Below is a small trained network, with its code and all its weights. Each question gives an input and a class and asks what happens when units are switched off, that is, made to give their printed mean instead of their output.

import numpy as np


def w(rows, s, z=0):
    codes = np.array(rows[::2]) - 128.0
    scale = np.full(codes.shape[1], s)
    scale[-1] = z or s
    return codes * scale


def f(y):
    return y / 2 * (1 + np.tanh(0.7978845608 * (y + 0.044715 * y**3)))


def log_softmax(a):
    a = a - a.max(-1, keepdims=True)
    return a - np.log(np.exp(a).sum(-1, keepdims=True))


def net(x, mask):
    res = np.array(x, float).reshape(1, 6) / 4 @ E
    y = f(res @ A[0][:, :-1].T + A[0][:, -1])
    res = res + np.where(mask, y, B[0][:, -1]) @ B[0][:, :-1]
    return log_softmax(res[-1] @ U[:, :-1].T + U[:, -1])


A, B = {}, {}
E = w([
[128,121,125,134,121],'x0',
[132,146,132,130,133],'x1',
[210,131,114,18,70],'x2',
[134,140,127,141,121],'x3',
[216,20,103,165,191],'x4',
[117,200,5,131,160],'x5',
],0.013)
A[0] = w([
[156,88,245,147,80,178],'N0',
[192,126,154,173,220,72],'N1',
[231,135,105,80,92,59],'N2',
[88,63,190,104,106,163],'N3',
[141,135,5,140,132,183],'N4',
[179,130,75,71,90,72],'N5',
[30,115,152,234,152,2],'N6',
[98,163,131,216,189,45],'N7',
[219,112,131,181,183,127],'N8',
[197,153,144,82,66,46],'N9',
[107,155,146,180,199,64],'N10',
[137,145,217,128,155,116],'N11',
[46,88,119,141,170,74],'N12',
[93,144,33,112,170,181],'N13',
[149,136,190,159,83,164],'N14',
[43,158,150,139,132,58],'N15',
[74,171,141,98,101,97],'N16',
[135,92,128,157,139,66],'N17',
[146,98,242,147,146,140],'N18',
[75,162,145,121,41,174],'N19',
[142,182,75,188,145,116],'N20',
[70,215,101,96,124,158],'N21',
[92,138,86,114,175,105],'N22',
[113,133,62,114,140,165],'N23',
[128,151,33,134,104,178],'N24',
[194,101,102,145,163,132],'N25',
[152,102,223,154,52,220],'N26',
[72,173,138,148,51,58],'N27',
[162,145,108,19,73,47],'N28',
],0.012,0.0027)
B[0] = w([
[166,180,158,90,199,253],'N0',
[86,4,84,105,115,204],'N1',
[62,97,171,212,48,225],'N2',
[199,182,132,130,155,207],'N3',
[165,200,133,135,211,219],'N4',
[79,122,211,141,52,207],'N5',
[71,167,150,189,39,244],'N6',
[136,106,156,163,50,214],'N7',
[80,39,13,21,143,221],'N8',
[74,97,162,185,42,216],'N9',
[111,93,164,177,67,189],'N10',
[196,114,167,105,130,180],'N11',
[119,108,171,185,38,182],'N12',
[215,203,170,113,183,212],'N13',
[131,178,160,125,213,182],'N14',
[65,74,88,121,108,194],'N15',
[70,70,22,27,153,204],'N16',
[97,122,102,157,144,162],'N17',
[167,193,172,135,178,231],'N18',
[82,78,55,25,215,225],'N19',
[145,178,177,131,135,190],'N20',
[136,128,108,98,156,240],'N21',
[143,168,143,147,141,166],'N22',
[214,244,198,160,168,176],'N23',
[210,207,179,133,225,202],'N24',
[1,93,17,38,171,201],'N25',
[182,152,145,113,211,239],'N26',
[111,58,88,50,130,209],'N27',
[76,115,157,182,43,246],'N28',
],0.007,0.013)
U = w([
[226,154,182,125,226,222],'0',
[81,52,9,60,174,149],'1',
[97,96,192,200,44,2],'2',
],0.014,0.0014)

Each question gives the input, the list of numbers given to net, and the class t.
The units are the neurons (one row each of A and B). Each row of codes is followed by its name. A weight is (code - 128) times the scale printed after its matrix; where a second scale follows, it is the last column's (A, B and U).
mask holds one flag per neuron, in row order. A switched-off neuron (its flag False) gives its mean, the last column of its row in B, instead of its output. The means were averaged over made-up inputs and are rounded, as every weight is.
A unit's drop is (log p(t) with every unit on - log p(t) with that unit switched off) / (log p(t) with every unit on - log p(t) with every unit switched off).
unit that matters most: the unit with the biggest drop
top k neurons: the k neurons with the biggest drops, biggest first
drop when u is switched off: that unit's drop, to one decimal
input [7,4,5,-3,6,6], class 0: top 3 neurons	(N24; N4; N23)
input [-2,7,7,-5,-2,-6], class 2: top 2 neurons	(N9; N28)
input [8,-6,-8,6,-1,-8], class 0: top 3 neurons	(N0; N26; N18)
input [3,-5,5,4,-6,6], class 0: unit that matters most	N24
input [-7,1,8,1,8,-6], class 1: top 3 neurons	(N8; N25; N6)
input [-2,6,7,6,7,-4], class 1: top 3 neurons	(N8; N25; N6)
input [4,-3,3,6,6,6], class 0: top 2 neurons	(N24; N4)
input [-3,-1,-7,2,0,-7], class 0: top 3 neurons	(N0; N18; N26)
input [-2,8,3,-6,-3,-2], class 1: top 2 neurons	(N6; N19)
input [3,-8,8,7,8,-6], class 1: top 2 neurons	(N8; N25)
input [1,2,3,7,2,0], class 2: top 2 neurons	(N19; N16)
input [7,8,-6,2,-8,-8], class 0: drop when N3 is switched off	0.3
input [6,1,6,1,-3,7], class 0: drop when N24 is switched off	0.2
input [-1,7,-3,5,4,2], class 1: unit that matters most	N8
